(in the rows, 128 means zero)
Here are made-up elements, facts about them, and rows of numbers that follow some of those facts. Name the element behind each unnamed row.

There are 3 kinds of fact about the elements: λ, ζ, ω.
λ kides <- z219,z701,z459,z842,z388,z211,z61,z585,z834,z762,z152,z711,z814,z528,z42,z792,z498,z915,z536,z535,z52,z565,z200,z970,z240,z169,z7,z629,z141,z529,z20,z689,z395,z672,z959,z249,z787,z271,z538,z150,z601,z111,z998,z904,z700,z827,z174,z670
λ klorer <- z895,z595,z603,z290,z499,z721,z66,z563,z275,z948,z665,z847,z281,z156,z330,z865,z810,z334,z977,z431,z463,z932,z283,z415,z355,z902,z373,z813,z313,z68,z280,z824,z241,z624,z883,z876,z891,z663,z509,z145,z964,z429,z439,z37,z539,z704,z633,z285,z398,z939,z84,z382,z128,z349,z650,z754,z220,z234,z72,z995,z5,z881
λ vibrur <- z873,z53,z214,z385,z856,z191,z773,z236,z861,z581,z227,z309,z242,z124,z779,z454,z761,z955,z312,z436,z393,z36,z712,z456,z6,z680,z257,z209,z801,z649,z63,z103,z335,z354,z300,z491
λ pibi <- z545,z922,z65,z416,z98,z840,z377,z321,z591,z235,z421,z457,z49,z133,z913,z740,z772,z304,z757,z731,z470,z954,z142,z170,z888,z506,z177,z614,z371,z90,z825,z105,z155,z190,z258,z372
ζ z585 <- z219,z463,z624,z700
ζ z689 <- z219,z61
ζ z395 <- z219,z712
ζ z242 <- z219,z847
ζ z535 <- z219,z36,z354
ζ z309 <- z873,z61,z20
ζ z801 <- z53,z827,z174
ζ z633 <- z53,z939
ζ z680 <- z53,z939,z103,z174
ζ z757 <- z701,z773,z772,z145,z103
ζ z65 <- z603
ζ z528 <- z603,z7,z538,z939
ζ z111 <- z603,z665,z170,z128,z349
ζ z220 <- z603,z421
ζ z227 <- z290,z499,z810,z463,z429,z650
ζ z670 <- z290
ζ z84 <- z499,z145
ζ z90 <- z499,z529,z150
ζ z6 <- z721,z128
ζ z861 <- z459,z731,z891,z538,z174
ζ z545 <- z459,z891,z36,z170
ζ z49 <- z563,z834,z20,z103
ζ z970 <- z563,z7
ζ z37 <- z563,z98,z792
ζ z155 <- z563,z856
ζ z283 <- z563,z649
ζ z42 <- z563
ζ z565 <- z948,z240
ζ z922 <- z948,z355
ζ z281 <- z948
ζ z312 <- z948,z772
ζ z904 <- z98,z856,z711,z36,z7,z995
ζ z762 <- z214,z470
ζ z436 <- z214,z704
ζ z156 <- z665,z539
ζ z825 <- z665,z959
ζ z133 <- z377,z810,z772
ζ z456 <- z847,z536,z285
ζ z72 <- z847,z810,z824
ζ z881 <- z847,z421,z439,z141
ζ z876 <- z847,z761
ζ z431 <- z61,z141
ζ z415 <- z591,z429,z398,z174
ζ z954 <- z591
ζ z814 <- z591,z240,z429
ζ z191 <- z856,z581,z209,z349
ζ z177 <- z856,z355,z439
ζ z865 <- z856,z995
ζ z313 <- z856
ζ z385 <- z856
ζ z840 <- z856,z581,z624
ζ z5 <- z810,z300
ζ z913 <- z810
ζ z595 <- z834,z813
ζ z491 <- z834,z509,z170
ζ z280 <- z834
ζ z888 <- z773,z787,z150,z128
ζ z330 <- z773
ζ z235 <- z711
ζ z335 <- z711,z355,z470,z103
ζ z382 <- z355
ζ z211 <- z421
ζ z66 <- z421,z649
ζ z663 <- z421,z209
ζ z190 <- z813,z240,z103
ζ z241 <- z124,z174,z995
ζ z883 <- z792,z772,z249
ζ z498 <- z792,z536
ζ z779 <- z792,z539
ζ z321 <- z454,z824,z891,z234
ζ z895 <- z536,z209
ζ z152 <- z536,z955
ζ z371 <- z761,z538
ζ z915 <- z761
ζ z271 <- z761,z470
ζ z842 <- z731,z470
ζ z63 <- z824,z142,z700
ζ z672 <- z824
ζ z169 <- z624,z145,z827
ζ z416 <- z240,z891
ζ z998 <- z509,z349
ζ z393 <- z145,z141,z529
ζ z740 <- z7,z249
ζ z629 <- z142
ζ z754 <- z142
ζ z977 <- z429,z234
ζ z372 <- z439,z650
ζ z902 <- z141
ζ z200 <- z529,z704
ζ z334 <- z529,z398
ζ z257 <- z249
ζ z52 <- z249
ζ z614 <- z787
ζ z506 <- z538,z827
ζ z105 <- z538
ζ z304 <- z649
ζ z236 <- z649,z939
ζ z373 <- z939
ζ z964 <- z128,z234
ζ z601 <- z128
ζ z457 <- z650,z103
ζ z388 <- z827,z300,z258
ζ z68 <- z995
ζ z275 <- z300
ω vuskavak <- z219,z873,z595,z603,z66,z922,z842,z275,z948,z98,z840,z377,z321,z847,z156,z61,z591,z334,z191,z773,z463,z152,z415,z711,z814,z581,z309,z457,z133,z242,z779,z913,z68,z498,z740,z280,z52,z761,z757,z824,z955,z970,z240,z891,z7,z964,z142,z170,z439,z456,z689,z704,z209,z249,z787,z150,z601,z371,z128,z998,z825,z754,z174,z335,z995,z5,z190,z258,z491,z372
ω skagro <- z895,z290,z721,z211,z214,z865,z762,z861,z902,z227,z528,z421,z49,z792,z772,z536,z304,z200,z883,z312,z876,z436,z145,z36,z141,z37,z6,z959,z633,z506,z538,z649,z111,z904,z103,z220,z300,z881,z670
ω ridren <- z53,z416,z665,z330,z235,z834,z236,z813,z124,z454,z731,z241,z470,z954,z712,z888,z398,z271,z614,z84,z382,z63,z354
ω lipor <- z701,z545,z459,z385,z856,z585,z431,z283,z355,z915,z624,z663,z393,z169,z529,z285,z177,z939,z827,z72,z155
ω plaskeflo <- z499,z65,z563,z388,z281,z810,z977,z932,z373,z313,z42,z535,z565,z509,z629,z429,z539,z20,z680,z257,z395,z672,z801,z90,z349,z105,z650,z700,z234

Some rows with their names:
z258: [101 168 126 128 124 125 140 129 123 104 134 119 112 118 123 144  79 133
 115 121 121 132 119 116 108 156 117 136 115 132 139 104 118 162 142]
z629: [127 116 162 119 129 156 115 129 120 153  90 122 129 128 124 102 149 130
 172 109 130 120 103 130 117 108 143 131 107 126 113 137 124 120 110]
z876: [153 119 136 131 143  78 124 134 127 123 109 145 131 150 114 103  52 122
 106 114 130 121 120 142 138 125 118 127 134 141 122 145 137 117 129]
z214: [138 107 144 125 127 144 102 114 118 134 147 121 141  85 171 155 195 132
 122 131 109 121 153 130 117 143 150 122 125 110 104 166 118 126 147]
z169: [141 107 141 138  96 145 123 120 120 153 112 106 118  92 154 108 136 127
 161 126 138 122 109 126 137 113 139 138 137 121 131 128 111 109 130]
z200: [144  93 141 123 120 124 108 114 114 152 121 107 131  96 143 109 163 128
 153 107 133 131 121 124 135 116 133 130 119 128 120 107 120 119 120]
z249: [123 104 139 124 129 158 134 135 116 127 134 123 120 116 131 143 218 138
 145 140 123 143 147 110 128 125 133 132 144 121 127 140 131 136 116]
z840: [114 144 121 121 105 124 144 125 136 114 104 121 117 117  94 128  65 137
 140 118 139 129 110 132 128 148 114 130 123 126 142  90 121 153 137]
z105: [104 173 127 123 108 108 131 132 144 114 101 118 130 132 130 107 102 131
 136 114 106 115  96 132 109 156 116 125  84 120 122 103 115 150 139]
z416: [100 156  96 129 117 126 139 123 139 118 133 117 114 115 118 148  91 127
 115 108 134 126 111 121 124 144 106 126 103 138 146  61 131 142 155]
z895: [155 103 117 123 144  80 126 136 138 122 118 140 132 162 102  91  60 127
 122 118 128 119 119 138 143 116 112 127 149 132 130 140 145 117 116]
z393: [147 113 149 124  94 163 110 101 121 149 136 115 143  84 146 138 126 128
 144 138 144 121 134 149 120 110 151 128 153 107 129 137 111 107 148]
z601: [120 120  91 133 121 166 126 116 134 156 128 116 120 150 132 135 189 130
 147 117 143 136 124 130 131  93 127 129 123 139 138 117 127 127  94]
z491: [127 125  99 130 100 176 119 104 146 154 121 124 132 110 122 155 187 136
 133 132 142 123 143 148 135 123 148 116 127 121 125 128 119 116 136]
z614: [104 142 102 116 128 140 135 114 138 114 151 114 116 126 107 147  85 128
 133 111 145 128 110 112 108 123 108 127 118 133 157  65 137 150 137]
z300: [140 107 148 125 134 146 100 115 116 138 134 126 139  87 155 151 178 134
 119 125 115 119 154 132 103 144 155 127 130 116 106 179 117 128 147]
z20: [123 113 158 116 136 140 124 142 122 134 112 120 137 120 140 117 210 135
 169 138 105 130 124 114 117 132 135 130 117 110 107 147 126 131 112]
z861: [139 116 119 133  99 138 101 107 144 164 112 124 137  90 153 133 161 131
 123 111 124 109 135 153 138 148 145 113  98 122 107 132 114 106 155]
z111: [136  75  96 128 107 127 111 116 148 157 114 112 118 129 137 106 181 137
 163  96 134 121 115 130 140  96 124 125 119 118 127 138 133 117 100]
z881: [157 117 140 123 146  72 125 130 126 128 121 143 136 145 105  83  45 121
 121 122 135 124 121 138 145 122 114 126 144 134 127 126 138 111 122]

Name these rows:
No name comes twice in this set of rows, the named rows included.
[146 127 134 130 140 107 136 142 126 114 130 148 122 159 130 120  54 117
 101 143 123 121 128 126 123 116 119 143 167 126 140 182 135 121 120] | z285
[110 103 116 128 137 161 134 137 126 138 141 125 111 115 146 173 221 134
 125 128 125 139 144 104 126 129 131 128 136 131 132 117 139 126 135] | z834
[143  65 149 117 135 128 116 140 123 130 113 123 117 121 137 134 183 143
 147 122 113 131 134 110 113 119 135 138 142 114 118 185 136 136 125] | z536
[104 161 104 130 103 131 136 116 138 114 108 120 113 132 111 127  55 128
 127 104 142 125 102 134 123 138 114 131  97 139 143  93 120 148 134] | z321
[105 140  83 123 110 133 139 117 155 118 128 119 117 140 104 130 103 135
 139 115 138 127 110 130 113 122 104 129 113 123 153 100 134 158 120] | z825
[137 145 124 129 160 112 136 126 119 126 148 134 132 153 101 124  58 109
 115 136 152 136 129 126 145 117 118 124 144 157 145  80 148 109 140] | z84
[140  96 143 132  99 153 119 121 117 155  92 118 114 103 138 116 117 127
 168 120 141 128 109 131 134 111 143 139 145 122 131 143 112 109 136] | z585
[112 149 131 118 128 123 138 126 117  96 153 113 127 119 114 147  75 131
 128 131 129 137 124 112 106 140 115 133 127 132 144  97 121 166 142] | z377
[148 128 110 135 119  82 142 138 141 113 123 140 129 155 135  93  70 118
 122 149 135 120 122 140 148 117 114 128 159 122 143 143 134 106 123] | z283
[122 121 147 126 122 138 120 129 120 152 112 111 141 103 136  93 203 128
 177 127 123 130 108 125 128 118 135 126 106 122 115 102 122 116 121] | z565
[117 114 135 133 116 160 133 129 127 151 101 125 112  92 115 155 168 131
 140 113 146 142 128 122 155 134 133 125 125 135 130  86 127 106 147] | z271
[137  74 163 121 142 131 113 137 105 128 127 115 127 102 150 129 171 136
 147 119 114 131 138 108 119 119 142 137 136 119 111 166 129 136 122] | z141

The same elements again, as new rows of numbers:
Some rows with their names:
z191: [128  79 127 129 118 112 120 100 133 116 120  95 152 129]
z563: [140 173 148 143  96 133 125 119  92 144  75 143 154 140]
z37: [136  90 141 137  81 134 138 120 130 123 101 124 147 136]
z290: [152 168  63 109  90 129 159 135  78 109 102 167  77 126]
z581: [126 119 121 124 134 113 114  91  73 134  98 112 153 127]
z68: [148 144 143 143  75 129 119 123 142 123 117 132 152 137]
z174: [123 233 112 165 182 137 115 163 133 172 138 160  67  95]
z955: [129 149 128 140 145 113 126 109 109 140  90 132 129 124]
z998: [115  88 126 100 151 131 113 137 135 115 187  98 130 123]
z240: [118 187 118 125 167 133 123 157 107 146 158 140  91 112]
z649: [116 101 109 139 146 118 141 112 103 139  85 126 110 119]
z876: [136  84 130 128  89 132 134 119 142 107 106 125 132 138]
z84: [146 159 150 120  80 131 133 125 153 108 115 135 141 140]
z312: [116  63 121 133 132 116 149 116 150 125 110 111 111 126]
z280: [149 142 152 136  85 128 119 120 151 117 114 128 151 142]
z355: [127 174 160 146  99 131 132 110  84 135  93 168 163 141]
z672: [116 100 115 104 146 135 125 151 141 121 188 101 109 116]
z856: [109 118 138 140 115 116 131  87  51 151 102 134 180 120]
z922: [139 106 131 135 133 126 126 139 161 133 148 124 144 134]
z330: [140 141 163 125  86 131 127 120 160 111 115 130 152 143]

Rows to name:
No name comes twice in this set of rows, the named rows included.
[124  94 153 112 155 128 133 130 170 113 145 114 146 141] | z888
[146 160 150 143  78 134 127 124 152 126 111 137 144 131] | z241
[132 144 149 129  79 128 134 110 135 105 129 150 141 141] | z72
[132  96 140 119 137 129 131 135 163 124 148 112 148 130] | z614
[150 141 124 134  84 130 131 123 157 108 116 129 125 136] | z977
[127 194 154 159 108 132 128 114 106 143  84 169 143 136] | z939
[106 189 118 154 181 141  99 121 116 147 149 136  94  90] | z459
[158 248 115 184 124 137  84 102 142 138  66 145  95 110] | z891
[129 116 140 149 124 112 132 118 150 146 114 122 133 125] | z335
[140 145 108 132 147 126 121 131 106 138 128 139 130 126] | z142
[123 108 101 167 131 126 120  98  78 167  70 112 128  98] | z36
[133 182 101 140 148 119 115  96 128 128  89 118  99 105] | z454
[125 150 151 132 133 129 154 135 117 126  70 165 117 154] | z145
[125 153 135 141 145 113 128 110 102 144  91 134 129 128] | z873

